[ 13  16  17 -15 -27  -9   0  15  -8 -45  16  59 -22  -8  23  -6  -3 -22
 -14  10  -8  15  41  19  -9  -7  -8 -43  26 -47 -39  16 -14] -> D
[  6   5   0 -18  -9  -5   2 -44 -15 -26  -1  -6 -44 -25  -6 -20  -6 -48
  26  -4 -27 -21  14  16 -21  21   2 -28 -14 -16  27 -31  15] -> Z
[  6  11  34 -20  14  31   2  39 -26   8   4   6 -18  -5  10  -2 -17  -6
   4  34  24  32 -11  24  -8  -2  36 -13 -13  -4   0  12   2] -> L
[ 15  -7  19   9 -45  17  23  -6  26  16  24 -13  14  -7   0  -4 -57  -4
   9  34 -12 -20  24 -24   2 -22  12  -9 -22  22  23 -15 -30] -> D
[ 13  10  20  -4  59  19  18 -19  54  -7 -20 -32 -15  63  34 -29 -39  47
 -21  16 -29   1  32  27  -8  31  10  37 -23 -35  15   2 -23] -> U
[ 20  22  31 -39 -22  37 -34  14  35  52  16 -40  24  28  31   2 -84  33
  77   9  16  24  29 -10   6 -10   7  20 -50  25  68 -12 -27] -> E
[ -4 -10 -27  -5  23  52  11 -44 -31   6 -29   0 -78   1   5 -25  10 -23
  28  36   0  26  -4  18  -6  17   7   4  -1   6  45  -9  13] -> R
[  0  -9   0  29 -15  16  44  40  10  25  12   7 -39 -29   1  -8  -3 -25
  21  24  14  16 -32  20  24  -8   3 -16  57  12 -40   4 -35] -> R
[-11  10  12  27 -12 -11 -45 -20 -14 -24  -7 -32   0  23 -18 -14 -29 -26
   7  21   1   8   1  -2   0  44 -14   6  22  11  21  -1   9] -> D
[ -4  30  49 -47  27 -10   8 -27  42 -44  21  26   4  -6  -9 -18   6 -16
   1  18 -40  11  34   9 -19  12   2 -23  27  30  20 -22  25] -> D
[  6   4  15  -4 -31 -12  26  49 -23 -25 -10   2   4 -11  78  19 -40 -14
   9  24  19 -41 -26 -26  49  60  66 -36  26 -35  16 -37 -25] -> F
[-16  16 -26  -5   2 -29 -11  -2 -25 -39 -11 -36   5   5  17   1  32 -39
 -20 -28  14  -2 -13   5 -10 -11  18  14   5   0  64   1 -15] -> G
[ 10  10   9   6 -17 -16 -16  12  -1 -15  13   5   2  33  24   5 -45 -21
   4  -1   7   0 -13  24  -1  16  56 -34 -35   1  38   1 -11] -> V
[  3 -16   3  20 -45  16 -24  43 -12  74  -6 -11 -42  -9  44 -48 -47 -29
   1 -56   6  -7 -12  30 -45 -42 -20 -30   6  52  22  41  -8] -> J
[ 28  13 -36  22  -1 -21  70  48 -41  23 -18  11  -5 -37 -28 -27  40 -11
 -15 -11  22 -22 -20 -16  15  34 -51 -36  54   8 -36 -30  36] -> W
[ 11  22 -38  35   7  12   9  19 -29  24 -22  56  -4  54  -2  -1  -4 -11
  30  10 -17 -25 -22  -5 -12  16  -7  16 -21   0 -34  43 -15] -> R
[ 43  26   5 -19 -14 -29  54  43  43  -1  44 -17 -71  15  35  -6 -31  40
 -30  -3   3 -33 -21   5 -15  20   8   2 -27  28   8 -13 -46] -> G
[ 13 -26  14 -28  15   3 -16 -36 -25  28 -44  25   2 -15   3 -31  23  -2
  50  17   4  -7  -8  -1   0  16  42   1 -10 -12   3  -7   8] -> L
[   9   31   -2  -28  -41   56  -10   22  -65  -23   21  -40  -12  -44
  -59  -25   23  -24   35   11   59   30   -1   44  -12  -20  -23   40
 -114  -33   35    4    9] -> J
[-12  25 -23 -33 113 -22  10  20   6 -49 -27 -31   1  31  14  12  17 -23
 -23 -21  -8  13  -7  58  11  16  -5  19  47 -23 -35  -4  21] -> U
[ 59 -56 -24 -28  30  67  -2  76 -35  33  -2  50  90   7  -5  19  -7   2
  43  22  37 -11 -32   0  18  -4  92  -3  -4 -22 -33  65   2] -> L
[-30  14  28  13 -34 -74  37 -58  10  55 -17 -13 -64 -30 -18  42  -6  20
  -8 -24 -21 -35 -11 -60  24   2  21 -21   7  -5 -50 -41  -1] -> U
[ -7 -59 -32  34   5  84 -49  -4  12  17 -25  -1   8  22  -3 -16  -2 -36
  44  -5   7  40  13  21   5   5   3   6  53 -36 -28  72   7] -> R
[-18  14  37  11   8  28  18 -31  26  26  -4 -29  47  -2   2  19 -41 -35
  20   1 -37 -16  54 -44  -1   4   2 -32  54 -46  29  -9  26] -> W
[  4  11   0  -3  13  -6   7  37   4  22 -12  18  51  29 -16  -3  15  14
  -8 -29   4  10 -15  -1  12  -2  41   5 -12 -10 -18  23  -3] -> U
[  8 -21  -6   1 -28   2  -7   8   7  18  12   9  57 -13 -18  -5  30  17
  20 -40   9   9  16 -12   8  -7   6  -1 -13 -40 -14  26  20] -> W
[-15 -20   3  20 -12  -4 -16  13 -27 -13 -41  43  16 -29  26 -31 -41 -71
  43 -11   9  24  -6  64 -25 -37  22   2  18   2  39  64 -42] -> F
[ 31  18  26 -49  27  19 -63 -29   2 -43   3  24 -24  41  23  -3 -22   5
  30  38 -39 -32  25  40 -36  37  23  20 -12 -18   5  22  -3] -> E
[ -26  -56 -103  -22   28  -45   26    6  -25   44   -7   18  -67  -28
   43   -2   62   18   12  -72   50   56  -42   46   12  -75   16    8
   27   11    8   16  -23] -> R
[ 38   6 -70 -49   6 -17   2 -19 -30   8 -49  46  -6  35 -21 -41   8  12
   2 -30   5 -46  -8  41 -42 -15  23  29 -95 -29  16   9   0] -> J
[   4    6  -13   13  -27  -41   12   -9   -7   25  -39   26   -8   25
    3   36 -108   -7  -23   19    9    0  -13  -25   14   -7   56  -29
   24   43   29   -1  -10] -> D
[ -5 -34 -23  27 -38 -33  29   6   4  44  16  23 -33 -21  78  38 -56  58
  -5 -63   8  21  15 -61  15 -23  -6 -15  17  13   2  44 -17] -> M
[-21  43  13  21   7 -38  31  15  -6   2  27  51  -6  32 -72  21   5  10
 -27 -18 -12  34 -25  -3  -6  28  34  -5 -20 -24 -60  38   9] -> U
[  5 -18   7 -14 -21  42  28  17 -57  26  -4  -1  12 -19  23 -35  54  34
 -34   6  45  41  10  -3  11 -36  79 -11   4 -73  96  -4 -42] -> U
[ 33  37 -20 -16  68 -15  36  49 -10   9 -25  20 -51  -6  14 -23  -8  12
  47   9  24 -23 -29  94   7   6  27  26 -81  -8 -61  21 -17] -> V
[-39  17 -10 -18  32  12 -31  31 -14 -35  29  14  85  40   7  23  38 -55
 -28 -19 -21  26  22 -13  -5 -39 -19 -25  38   3  -9   5  19] -> D
[ -2  -3  26 -30   8 -19  26 -45  32  -8  14  67  50  28  -8  10   4   3
  23  21 -34  24  23 -38   8  -1  -3 -11 -28 -27 -41 -26 -16] -> L
[ 18 -20 -34  46  17  31 -21  60 -76  42 -30 -19   7   4  20  -1 -14   2
   5  -1  75   4 -39  30  12  -5  35   0  24  -9  30  63 -15] -> V
[ 11   3   1  16 -22  -7  -2 -27 -25  33 -56  31  20  17 -23  23 -36 -31
 -23  11 -24 -39   1 -19 -11 -31  -1 -18  10   7 -22   5   8] -> W
[  9  38  83 -13  14  -3  11 -15  11  16  -3   9 -29  -1 -68  -4 -17  19
   3  73 -15 -31 -40  21   6  32  50  22   2  -2 -43 -21 -33] -> Z
[ 24 -58  -4   4  21  43   6 -42 -25  27  -1   2  11   4  -3 -19   2 -17
  31  43 -15  -9  -4 -28 -13  -3 -42   9 -14  37   3 -11  -4] -> L
[ 13  42  36  -2 -21 -89  -7  -9 -11 -40  -5  -9  -1 -14 -13 -18  12  -8
  10   4   6 -24 -32  24   3  30 -44  14  22  11   8 -44 -40] -> Z
[-79   5  14   1  89  10  21 -46 -21  58  29   5 -83  16   7  32  14 -27
  20   1 -28  59 -22 -21   9 -10   5  13  37 -16 -45  12 -22] -> G
[  9  -3 -43  20   7  16   1  22 -37  10  15   2  11  12  15   3 -19  16
   7   6   7   6 -12 -15  -8   4 -18  20 -20  71  40  28   7] -> E
[  3 -20  45  23   6  38   6  -6  21  40 -13  21  25   5  23 -11  -3  17
  -4  23  -3  -6  14 -13  14 -12  23 -23  25   2  -7  15 -22] -> V
[-16   2 -10   9 -23 -27   2  -5  -6 -22 -21 -11   0 -18  35  36 -21  54
 -30 -28  19   4  14 -19  13 -20  43  34 -23 -22  30  38 -12] -> M
[ 12  -1  11   5  -8  -1   6  57  -5 -60  15  -9   4 -27  17   0 -12  -6
 -74  20  31  28  -2  43  -8 -25   6 -17  69  51  37  29  -2] -> D
[  2 -19  17 -25 -24   0 -15  24 -11 -27 -21  -2 -28 -63  13 -17  23 -22
  -7 -13  27 -15  -9  55 -26 -37   5  -2  23  13  12  24 -11] -> F
[-16  -3   4 -16  37  15  -7 -47 -19 -21   8  74   2 -14  12 -18  63 -36
  24  15 -42  16  34  28 -14 -47 -20   9  -8 -67 -41  -9 -31] -> K
[  0  19  45 -18  12  -1  29  16   3  -2   5 -19 -26 -50  -1  17  40  47
 -28 -12  20   5  11   9   4 -15  26   9  18 -24  -4  27   8] -> U
[ -8  27  12  27 -19  48  -2  -2  -3  37 -36 -30 -31  -6  33  -6  -1  26
 -41  20   7 -17  56 -16 -15 -62 -61  15 -23 -29  -4 -26 -26] -> K
[ 11 -45 -30  -1   0  53   2 -25 -60   4 -14  63  -5  -4  42  23  48 -13
  17  24  -3   9  -4 -37  16 -27 -22  -6  20  11   3  22  -4] -> R
[ 17 -25 -45   2  30  36  30 -38   3  34 -15 -41 -26 -39  -7  -6 -66   3
  71  13   1 -27  17  -5  -9  33  58  14   6  24  84  21  29] -> E
[ -9  39  51   7 -26 -28 -30  21  23  -2  25  33  77  23  -3  24 -33  -4
  26 -14 -16  -5  23 -29  -5   7  32 -14  23 -12   3  43  -6] -> D
[-25  51  15 -28  11 -28  -5  26  33 -45  14   6 -15  -5  -1  12  40  -8
 -32 -50 -13  -3   8  43 -40 -31  60  16 -35 -14  -6  59   4] -> G
[ -3  21  17 -24  14   8  43 -25  11   2  -7  37 -50 -40 -36  16 -51   1
  42  43  19  64  38  29  25 -30 -15  15 -25 -33 -60  10 -18] -> D
[ -9 -15  -2 -20   2  37 -30 -19   6  40 -40  11 -66  13  -2 -20  10 -33
  27   3   2  23  -7  22  -2  -2  12 -25  52 -11 -24  -6   5] -> R
[ -7 -18  20   0  30 -22  20 -43  -6 -54  41  35 -18  -1   5 -18  33  27
 -21  19 -21  20 -27   6   5  53 -29  29   2  23  -8   9   2] -> J
[ -1  -2  -4   5  23  26   7  26 -33  23 -29  45 -44 -27 -26  25 -32 -37
  57  36  29  25 -51  74  14 -25  98  19  20 -18 -31  76 -27] -> R
[  2 -37  -2  11  -8  -2   6 -45  -4 -15  13  -2  15  -8  22  28 -47 -36
  23   7 -24  14  11 -14  19   1 -13 -11   2   0  11  -4  10] -> W
[-23  13  14 -11  52  47 -13   9   0  10 -41  10 -27  42  44 -18 -42 -17
 -20  41 -16  16  37  39   3  -9  58 -12  36 -60 -18  12 -17] -> D
[ 37 -10 -14 -17   6 -15 -19   2 -26 -26 -16  -5   5   0  13  15 -51 -33
  21  24  19 -12   0  23   7  -4 -14  -1  44  10  16   1 -18] -> D
[ 27  52  31  18 -32  -5  -7  35   0   1 -21 -38   2  31   5  -8 -94 -54
  32  31  -2 -37   9  12 -26  25 -16 -18 -28 -13   0 -17 -20] -> L
[-33  14 -22  56  35 -75  51 -12   7 -13  14 -12 -28   3  32 -11 -43 -35
  32  -9 -43 -20 -19  14 -13  37   1   7 -34  20 -23   3  -7] -> L
[-11   8 -45   6  21  20  14  19 -51  74  -1  16 -42  29  10  14  -5  26
   1  10  38  45 -11 -18  24 -30 -32   9 -28 -41 -37 -39 -34] -> K
[-36  26  44  17   9 -19  -9 -44 -15  -7  24  49  58  39 -24  -8  65   0
   7  15 -32   7 -11 -40  11  23  13  -5 -45   1   1 -20  -4] -> V
[ 60 -27 -32  12  -8  15  47  11 -27   1  31  53 -36 -39  19  10 -37  24
  11  21  12 -22  -2   9 -20  -7  22  -1 -21  -1  31  32 -18] -> K
[  9  -1   5  10   4  19 -23 -11 -29  28 -53  49  18 -10  -8  13 -16 -10
  16  17  15  15  -2 -12  14 -12  21  -1  22  -1   1  11   6] -> K
[-22   6 -23  14 -48 -55  26 -19 -24  -3 -26 -51   6 -56  21  -6  33  17
 -13 -32  12 -49   0 -34  16 -31  18  23 -21  -5  49 -40 -26] -> M
[  0 -45  14  -5  -1  68 -37  -5  -3  28  11 -24  31   6 -61   6 -32  -9
   7  18  23  46 -20  17  -4 -26  38  17  -1  19  33  35  -4] -> Z
[-33  11  20 -30 -12   4  -8  14  23   7 -30 -17  -2 -20  10  27 -17  10
 -21 -36  39  42  25  -8  -7 -48 -41  -6  25  21  17   6  14] -> F
[ -1  25 -36  -5   7  -2  90  27   4  10  -1  55 -78 -28   7   1  -1 -16
   2   5   3  44 -12  20   6 -30 -29 -24 -11  56 -31 -11   3] -> R
[  2 -34   7 -19 -15 -19 -32 -36 -13   1 -55 -13   1  -6 -12   1 -33 -21
  -9   4  31 -13 -23   0 -15   2  17  -9  86  22  79 -11 -13] -> F
[-18  21  30  64 -13 -48  54  19  33 -59  55   0 103   5  28  43 -35  32
  -1  13 -11  -2  12 -51  21  39  29  21 -25 -19  16  43 -21] -> L
[ 18   0 -32  -9   3   9 -16   8 -50 -65  12  15  19  33  -3 -13  58 -31
 -15  31  10   6 -38  28 -14   4 -12  17  13  21  62  -6 -17] -> R
[  6  52   4  28 -32 -66  18  19  -8 -19   8  57  -2  40  -9  15 -40 -10
 -13 -25  -8  32   6 -18   4  61 -45 -44  21 -39 -47   5  19] -> W
[  40  -39  -28    0    0   -6    5  -15   -7  -13  -65    2   -5   14
   24   41 -112  -29  -18   29   21  -16    1   11   -3   -7   46  -22
   38   -1   18   22   -6] -> L
[-10 -28 -56 -12 -18  58  34  10   3 -22  -3 -30 -30 -33 -12 -24  59 -39
  -1  14  18  -8  15  46  11 -35  65 -10   2 -95 -10 -17 -20] -> R
